Below is a small trained network, with its code and all its weights. Each question gives an input and a class and asks what happens when units are switched off, that is, made to give their printed mean instead of their output.

import numpy as np


def w(rows, s, z=0):
    codes = np.array(rows[::2]) - 128.0
    scale = np.full(codes.shape[1], s)
    scale[-1] = z or s
    return codes * scale


def f(y):
    return np.maximum(y, 0)


def log_softmax(a):
    a = a - a.max(-1, keepdims=True)
    return a - np.log(np.exp(a).sum(-1, keepdims=True))


def net(x, mask):
    res = np.array(x, float).reshape(1, 3) / 4 @ E
    y = f(res @ A[0][:, :-1].T + A[0][:, -1])
    res = res + np.where(mask, y, B[0][:, -1]) @ B[0][:, :-1]
    return log_softmax(res[-1] @ U[:, :-1].T + U[:, -1])


A, B = {}, {}
E = w([
[117,171,70,157,176,182,120],'x0',
[8,127,123,116,119,115,150],'x1',
[124,136,172,189,81,168,206],'x2',
],0.017)
A[0] = w([
[60,114,117,156,147,98,157,35],'neuron 1',
[226,135,149,158,58,202,123,74],'neuron 2',
[106,182,132,169,152,216,99,29],'neuron 3',
[61,144,79,132,135,130,190,75],'neuron 4',
[134,156,154,196,115,207,179,59],'neuron 5',
[191,172,99,92,182,156,162,37],'neuron 6',
[93,152,89,42,178,72,98,183],'neuron 7',
[164,63,215,122,95,99,153,67],'neuron 8',
[212,159,150,179,126,116,120,13],'neuron 9',
[157,112,142,77,121,116,162,207],'neuron 10',
[112,160,83,182,83,228,171,140],'neuron 11',
[90,142,149,93,84,100,158,53],'neuron 12',
[37,147,122,126,57,147,181,118],'neuron 13',
[95,124,153,208,6,171,159,147],'neuron 14',
[130,76,192,168,24,126,182,144],'neuron 15',
[118,38,236,88,31,83,162,31],'neuron 16',
[105,134,86,161,124,190,134,181],'neuron 17',
[130,193,79,134,184,209,130,40],'neuron 18',
[203,121,128,173,124,171,116,224],'neuron 19',
[139,121,119,189,94,112,188,79],'neuron 20',
[135,149,146,180,103,172,165,49],'neuron 21',
[61,143,99,135,56,146,166,92],'neuron 22',
[85,191,70,171,157,165,92,43],'neuron 23',
[110,187,69,190,128,155,100,53],'neuron 24',
[121,139,61,202,122,185,128,223],'neuron 25',
[116,166,162,221,150,182,159,155],'neuron 26',
[218,91,95,172,100,135,107,13],'neuron 27',
[62,88,100,125,116,90,130,45],'neuron 28',
[140,118,94,53,183,99,58,3],'neuron 29',
[117,166,68,187,145,234,156,33],'neuron 30',
[35,139,142,130,144,95,115,7],'neuron 31',
[130,127,177,211,106,147,168,45],'neuron 32',
[140,99,186,99,81,48,109,13],'neuron 33',
[61,123,136,105,136,90,137,214],'neuron 34',
],0.012,0.011)
B[0] = w([
[188,188,106,116,221,100,171,162],'neuron 1',
[162,165,122,120,165,164,190,205],'neuron 2',
[98,156,170,189,174,61,109,177],'neuron 3',
[196,155,134,142,198,150,182,189],'neuron 4',
[159,91,75,123,153,76,83,204],'neuron 5',
[137,149,146,175,218,81,126,166],'neuron 6',
[157,73,98,140,78,139,112,254],'neuron 7',
[97,170,174,184,106,112,113,189],'neuron 8',
[205,192,110,117,254,119,204,168],'neuron 9',
[130,117,183,179,109,199,122,194],'neuron 10',
[136,78,109,141,84,124,85,238],'neuron 11',
[169,163,171,140,199,121,144,159],'neuron 12',
[180,158,119,154,168,197,188,226],'neuron 13',
[175,91,81,113,73,103,84,246],'neuron 14',
[169,98,96,121,84,134,77,237],'neuron 15',
[75,172,208,192,113,91,85,226],'neuron 16',
[148,136,171,161,124,198,130,213],'neuron 17',
[102,150,170,162,122,89,91,203],'neuron 18',
[153,127,143,105,108,218,172,242],'neuron 19',
[135,91,76,133,138,91,94,172],'neuron 20',
[148,112,84,138,163,47,87,174],'neuron 21',
[175,150,119,133,172,165,173,194],'neuron 22',
[89,167,171,171,135,52,85,196],'neuron 23',
[138,164,185,177,182,96,133,182],'neuron 24',
[69,132,177,152,55,165,100,250],'neuron 25',
[168,87,105,112,135,157,124,230],'neuron 26',
[210,184,103,94,238,113,198,172],'neuron 27',
[171,144,103,156,180,99,152,165],'neuron 28',
[192,64,47,88,191,68,72,200],'neuron 29',
[76,178,194,173,127,55,96,212],'neuron 30',
[201,180,75,165,225,98,162,168],'neuron 31',
[166,99,65,146,215,31,89,183],'neuron 32',
[89,174,184,191,186,29,100,173],'neuron 33',
[161,112,114,131,91,190,140,227],'neuron 34',
],0.015)
U = w([
[151,61,11,108,136,18,22,26],'0',
[82,197,205,188,112,26,95,24],'1',
[164,196,64,134,180,118,249,3],'2',
[108,67,133,122,23,211,122,249],'3',
],0.015,0.013)

Each question gives the input, the list of numbers given to net, and the class t.
The units are the neurons (one row each of A and B). Each row of codes is followed by its name. A weight is (code - 128) times the scale printed after its matrix; where a second scale follows, it is the last column's (A, B and U).
mask holds one flag per neuron, in row order. A switched-off neuron (its flag False) gives its mean, the last column of its row in B, instead of its output. The means were averaged over made-up inputs and are rounded, as every weight is.
A unit's drop is (log p(t) with every unit on - log p(t) with that unit switched off) / (log p(t) with every unit on - log p(t) with every unit switched off).
most important unit: the unit with the biggest drop
k most important neurons: the k neurons with the biggest drops, biggest first
drop when u is switched off: that unit's drop, to one decimal
input [-2,-1,3], class 3: most important neuron	[neuron 29]
input [-5,7,7], class 0: 3 most important neurons	[neuron 14; neuron 15; neuron 32]
input [7,-6,-6], class 1: 2 most important neurons	[neuron 18; neuron 14]
input [7,4,8], class 0: 2 most important neurons	[neuron 5; neuron 14]
input [3,7,6], class 2: 4 most important neurons	[neuron 13; neuron 4; neuron 22; neuron 1]
input [7,-7,4], class 1: 4 most important neurons	[neuron 30; neuron 25; neuron 18; neuron 3]
input [0,2,-3], class 3: 2 most important neurons	[neuron 32; neuron 5]
input [0,-5,5], class 0: 2 most important neurons	[neuron 5; neuron 13]
input [-1,2,-3], class 3: 2 most important neurons	[neuron 32; neuron 5]
input [4,-4,3], class 1: 3 most important neurons	[neuron 30; neuron 25; neuron 13]
input [2,-3,-3], class 3: drop when neuron 5 is switched off	0.1
input [0,0,3], class 3: drop when neuron 29 is switched off	0.2
input [-7,-5,8], class 0: drop when neuron 15 is switched off	0.5
input [3,-2,4], class 0: drop when neuron 5 is switched off	0.4
input [-3,2,0], class 3: most important unit	neuron 30
